Below is a small trained network, with its code and all its weights. Each question gives an input and a class and asks what happens when units are switched off, that is, made to give their printed mean instead of their output.

import numpy as np


def w(rows, s, z=0):
    codes = np.array(rows[::2]) - 128.0
    scale = np.full(codes.shape[1], s)
    scale[-1] = z or s
    return codes * scale


def f(y):
    return np.maximum(y, 0)


def log_softmax(a):
    a = a - a.max(-1, keepdims=True)
    return a - np.log(np.exp(a).sum(-1, keepdims=True))


def net(x, mask):
    res = np.array(x, float).reshape(1, 4) / 4 @ E
    y = f(res @ A[0][:, :-1].T + A[0][:, -1])
    res = res + np.where(mask, y, B[0][:, -1]) @ B[0][:, :-1]
    return log_softmax(res[-1] @ U[:, :-1].T + U[:, -1])


A, B = {}, {}
E = w([
[111,124,123,93,128,133,87,131,170,118],'x0',
[168,224,54,102,60,35,93,134,96,42],'x1',
[172,88,120,183,88,183,22,132,40,114],'x2',
[4,140,137,198,94,110,101,18,133,104],'x3',
],0.012)
A[0] = w([
[161,100,147,81,174,137,184,166,153,144,254],'neuron 0',
[201,146,114,60,153,123,192,188,169,145,201],'neuron 1',
[180,183,93,147,48,65,20,107,47,70,67],'neuron 2',
[167,217,96,107,86,18,114,140,116,75,141],'neuron 3',
[138,84,129,172,112,202,57,115,84,134,164],'neuron 4',
[176,113,135,97,143,145,146,170,128,136,210],'neuron 5',
[59,152,126,119,143,93,207,111,168,134,200],'neuron 6',
[247,109,124,108,142,179,76,208,102,133,147],'neuron 7',
],0.016,0.0066)
B[0] = w([
[125,153,123,143,210,137,110,197,164,129,211],'neuron 0',
[80,168,178,167,131,68,129,247,86,90,224],'neuron 1',
[122,193,82,180,108,207,145,197,183,147,255],'neuron 2',
[128,155,130,85,71,7,173,123,85,104,249],'neuron 3',
[94,106,166,160,141,119,31,116,70,103,213],'neuron 4',
[202,135,87,88,158,115,81,176,164,142,193],'neuron 5',
[103,137,131,120,154,157,177,36,184,140,201],'neuron 6',
[203,38,100,82,72,186,165,103,124,162,241],'neuron 7',
],0.021,0.028)
U = w([
[141,172,95,163,160,181,131,194,185,141,252],'0',
[194,19,138,96,148,174,72,123,85,157,63],'1',
[147,127,147,81,130,50,166,155,96,85,82],'2',
[195,95,79,101,48,173,165,139,114,152,40],'3',
[90,68,176,103,203,183,161,22,177,153,222],'4',
[89,95,150,170,109,153,38,55,66,98,44],'5',
[105,171,96,98,81,82,171,2,150,108,65],'6',
],0.0092,0.0027)

Each question gives the input, the list of numbers given to net, and the class t.
The units are the neurons (one row each of A and B). Each row of codes is followed by its name. A weight is (code - 128) times the scale printed after its matrix; where a second scale follows, it is the last column's (A, B and U).
mask holds one flag per neuron, in row order. A switched-off neuron (its flag False) gives its mean, the last column of its row in B, instead of its output. The means were averaged over made-up inputs and are rounded, as every weight is.
A unit's drop is (log p(t) with every unit on - log p(t) with that unit switched off) / (log p(t) with every unit on - log p(t) with every unit switched off).
The circuit of an input: a set's keep is (log p(t) with only the set's units on - log p(t) with every unit switched off) / (log p(t) with every unit on - log p(t) with every unit switched off). Starting from all 8 units, units are removed one at a time, each time the one whose removal leaves the highest keep (on an exact tie, the one counted first), for as long as the keep stays at least 0.8.
units of the circuit, in order: the units of the circuit, biggest drop first
k most important neurons: the k neurons with the biggest drops, biggest first
drop when u is switched off: that unit's drop, to one decimal
input [1,8,-7,-5], class 2: units of the circuit, in order => (neuron 3)
input [-5,2,4,-1], class 3: 2 most important neurons => (neuron 0; neuron 1)
input [2,1,1,-4], class 3: 3 most important neurons => (neuron 7; neuron 2; neuron 4)
input [4,2,7,-2], class 3: 2 most important neurons => (neuron 7; neuron 2)
input [-5,5,-1,1], class 6: 4 most important neurons => (neuron 3; neuron 1; neuron 7; neuron 0)
input [0,0,1,4], class 5: 4 most important neurons => (neuron 2; neuron 3; neuron 0; neuron 7)
input [0,1,5,0], class 3: 4 most important neurons => (neuron 0; neuron 1; neuron 2; neuron 7)
input [-3,0,6,1], class 5: 2 most important neurons => (neuron 4; neuron 0)
input [-8,-6,1,5], class 5: 2 most important neurons => (neuron 4; neuron 7)
input [8,-1,2,1], class 5: 2 most important neurons => (neuron 7; neuron 2)
input [4,-1,1,7], class 5: 2 most important neurons => (neuron 3; neuron 7)
input [7,5,-8,1], class 6: 2 most important neurons => (neuron 6; neuron 5)
input [-6,2,-8,-1], class 2: 2 most important neurons => (neuron 2; neuron 1)
input [-1,-8,2,8], class 5: units of the circuit, in order => (neuron 4)
input [-6,0,-7,7], class 4: 2 most important neurons => (neuron 3; neuron 6)
input [7,3,-8,-7], class 2: drop when neuron 2 is switched off => 0.0
input [-3,-6,1,-6], class 1: drop when neuron 2 is switched off => 1.3
input [-8,-6,-1,6], class 4: drop when neuron 3 is switched off => 0.2
